Below are the code and all the weights of a small trained network. Each question names an input and a target symbol and asks about switching units off, where a switched-off unit gives its printed mean instead of its output.

import numpy as np


def w(rows, s, z=0):
    codes = np.array(rows[::2]) - 128.0
    scale = np.full(codes.shape[1], s)
    scale[-1] = z or s
    return codes * scale


def f(y):
    return np.maximum(y, 0)


def softmax(a):
    e = np.exp(a - a.max(-1, keepdims=True))
    return e / e.sum(-1, keepdims=True)


def log_softmax(a):
    a = a - a.max(-1, keepdims=True)
    return a - np.log(np.exp(a).sum(-1, keepdims=True))


def net(x, mask):
    ids = ['αγδζλξω'.index(c) for c in x.split()]
    T = len(ids)
    res = E[ids] + P[:T]
    r = res
    for j in range(3):
        rows = slice(2 * j, 2 * j + 2)
        q, k, v = (r @ M[0][rows].T for M in (Q, K, V))
        z = softmax(np.where(np.tri(T) > 0, q @ k.T / 2**0.5, -1e9)) @ v
        o = O[0][rows]
        res = res + np.where(mask[j], z, o[:, -1]) @ o[:, :-1]
    y = f(res @ A[0][:, :-1].T + A[0][:, -1])
    res = res + np.where(mask[3:19], y, B[0][:, -1]) @ B[0][:, :-1]
    return log_softmax(res[-1] @ U[:, :-1].T + U[:, -1])


Q, K, V, O, A, B = {}, {}, {}, {}, {}, {}
E = w([
[162,126,132,155,53,88,54,182],'α',
[1,94,184,116,156,150,71,119],'γ',
[123,128,167,196,102,171,151,110],'δ',
[92,76,150,59,151,89,144,104],'ζ',
[146,174,132,178,156,132,77,56],'λ',
[52,102,180,137,90,126,170,115],'ξ',
[48,59,68,136,131,111,137,134],'ω',
],0.025)
P = w([
[193,250,129,32,126,141,84,118],'0',
[194,109,158,127,120,121,80,178],'1',
[184,117,151,116,124,112,84,145],'2',
[168,122,141,115,132,122,112,128],'3',
[145,101,132,121,134,136,137,120],'4',
[129,109,130,127,140,132,140,96],'5',
[116,110,124,133,145,126,158,84],'6',
[95,113,118,140,158,127,163,65],'7',
[73,114,116,150,165,111,162,51],'8',
[53,113,114,169,169,95,162,57],'9',
[47,113,99,172,172,102,184,34],'10',
],0.012)
Q[0] = w([
[170,144,159,175,97,180,189,148],'h1',
[152,175,126,242,82,93,92,128],'h1',
[103,86,183,161,136,76,63,94],'h2',
[237,186,4,30,156,25,107,110],'h2',
[123,77,112,123,93,174,176,120],'h3',
[37,17,254,227,75,214,130,110],'h3',
],0.0082)
K[0] = w([
[180,159,154,171,102,254,136,123],'h1',
[148,175,115,142,4,144,194,91],'h1',
[139,117,131,113,153,125,217,53],'h2',
[189,155,170,28,57,174,93,213],'h2',
[149,48,125,127,84,53,132,120],'h3',
[75,101,108,192,175,55,231,31],'h3',
],0.0079)
V[0] = w([
[95,123,195,127,91,180,166,57],'h1',
[110,162,140,110,137,163,210,149],'h1',
[60,108,123,80,97,102,164,214],'h2',
[94,154,237,148,61,198,101,194],'h2',
[119,132,182,102,2,69,185,128],'h3',
[124,150,110,235,105,102,145,94],'h3',
],0.0088)
O[0] = w([
[171,166,135,133,98,160,139,241,255],'h1',
[109,65,137,196,163,185,131,188,73],'h1',
[154,224,137,147,230,64,140,105,192],'h2',
[48,191,91,130,179,203,192,96,142],'h2',
[77,222,214,137,14,87,19,65,222],'h3',
[188,233,123,2,113,200,118,121,116],'h3',
],0.0081,0.0055)
A[0] = w([
[106,149,187,45,156,142,144,131,223],'n1',
[157,85,109,143,154,122,44,110,40],'n2',
[175,125,60,120,122,209,254,112,37],'n3',
[122,113,79,113,162,123,89,123,253],'n4',
[120,169,131,95,234,173,196,144,17],'n5',
[51,146,120,167,126,171,151,108,65],'n6',
[56,91,69,103,159,130,155,132,108],'n7',
[151,155,82,168,136,127,225,141,199],'n8',
[124,151,164,205,68,137,95,114,92],'n9',
[129,112,63,186,104,137,143,140,190],'n10',
[126,122,180,61,181,129,67,123,183],'n11',
[120,92,152,97,86,120,156,128,182],'n12',
[184,65,71,62,110,112,125,120,245],'n13',
[114,175,129,143,128,74,89,107,142],'n14',
[161,197,187,112,142,101,105,100,207],'n15',
[114,53,94,131,190,108,184,164,97],'n16',
],0.01,0.002)
B[0] = w([
[182,124,175,177,46,77,210,174,228],'n1',
[177,139,83,66,68,2,230,67,167],'n2',
[183,175,126,245,76,130,133,171,153],'n3',
[44,177,38,175,90,109,93,135,170],'n4',
[122,198,255,51,111,97,25,213,151],'n5',
[129,141,12,76,55,147,98,194,222],'n6',
[191,93,165,247,119,98,101,205,188],'n7',
[151,209,48,222,95,66,231,112,145],'n8',
[81,75,165,63,245,133,197,7,255],'n9',
[48,94,113,218,188,193,117,83,153],'n10',
[157,93,147,137,57,78,213,82,217],'n11',
[145,59,174,153,219,158,65,184,178],'n12',
[48,235,151,142,103,55,112,72,180],'n13',
[111,138,52,134,204,163,56,161,242],'n14',
[183,11,180,67,148,150,151,140,246],'n15',
[135,120,142,47,177,173,91,126,188],'n16',
],0.0055,0.01)
U = w([
[17,141,125,14,154,141,136,47,108],'α',
[2,135,66,196,175,73,135,101,115],'γ',
[159,45,112,97,131,178,70,136,250],'δ',
[186,92,233,157,174,37,173,114,143],'ζ',
[130,185,121,120,41,76,125,141,108],'λ',
[102,178,191,108,231,120,46,151,72],'ξ',
[136,130,112,81,147,97,115,118,61],'ω',
],0.006,0.002)

Each question gives the input, a string of symbols that net reads in full, and the target symbol t.
The units are the heads (2 rows each of Q, K, V and O) and the neurons (one row each of A and B). Each row of codes is followed by its name. A weight is (code - 128) times the scale printed after its matrix; where a second scale follows, it is the last column's (O, A, B and U).
mask holds one flag per unit, heads first, then neurons. A switched-off unit (its flag False) gives its mean, the last column of its rows in O or B, instead of its output. The means were averaged over made-up inputs and are rounded, as every weight is.
A unit's drop is (log p(t) with every unit on - log p(t) with that unit switched off) / (log p(t) with every unit on - log p(t) with every unit switched off).
The circuit of an input: a set's keep is (log p(t) with only the set's units on - log p(t) with every unit switched off) / (log p(t) with every unit on - log p(t) with every unit switched off). Starting from the 12 units with the biggest drops (on a tie, the unit counted first), units are removed one at a time, each time the one whose removal leaves the highest keep (on an exact tie, the one counted first), for as long as the keep stays at least 0.8.
circuit, biggest first: the units of the circuit, biggest drop first
most important unit: the unit with the biggest drop
top k neurons: the k neurons with the biggest drops, biggest first
heads that matter: for each layer, one digit per head in row order, 1 if its drop is at least 0.15 and else 0, layers parted by /
drop of u: that unit's drop, to one decimal
input ξ α ζ α, target ξ: heads that matter => 010
input ξ ω α γ λ ξ ξ α ω γ ξ, target ζ: top 3 neurons => n15, n1, n6
input ξ γ ω γ α λ ξ λ δ δ λ, target λ: most important unit => h3
input ζ ξ α, target ζ: top 3 neurons => n9, n2, n6
input δ α ξ γ ξ ξ, target α: circuit, biggest first => h3, n9
input ξ α γ, target α: circuit, biggest first => h3, n9, n7
input γ δ ζ γ γ ξ λ, target γ: heads that matter => 011
input ξ γ ξ α ξ ξ γ γ δ γ, target λ: heads that matter => 001
input γ λ ζ λ, target γ: circuit, biggest first => h3, n4, n8
input λ ξ ω γ δ α α γ, target ξ: circuit, biggest first => n5, h3, h2
input ζ ζ α, target ζ: circuit, biggest first => h3, n9
input ζ ζ γ δ ζ γ, target γ: circuit, biggest first => h3, n15
input ξ ξ α ξ α, target ξ: top 2 neurons => n14, n11
input ζ α α α ζ λ, target α: top 3 neurons => n1, n7, n14
input ξ α ζ ζ γ γ, target γ: top neuron => n15
input ξ γ δ γ γ γ, target ξ: circuit, biggest first => n5, h2, n7
input λ ξ γ, target α: circuit, biggest first => h3, n9, h2
input ω γ λ ζ λ ξ α δ δ δ, target λ: circuit, biggest first => h3, n3, h2, h1
input λ γ λ, target λ: top 3 neurons => n9, n13, n3
input ζ γ δ, target γ: most important unit => h2
input γ ζ α, target γ: heads that matter => 001
input ω α ω ξ δ ζ α ζ, target ζ: heads that matter => 000
input ξ α λ ω ζ λ δ ζ ω ξ, target ζ: heads that matter => 010
input γ δ γ, target λ: heads that matter => 010
input γ ζ λ ω γ ζ ω δ ξ δ, target α: top 3 neurons => n9, n7, n1
input α δ α λ α γ ζ δ ξ δ, target α: drop of n9 => 0.3
input ω ω γ, target ζ: top neuron => n11
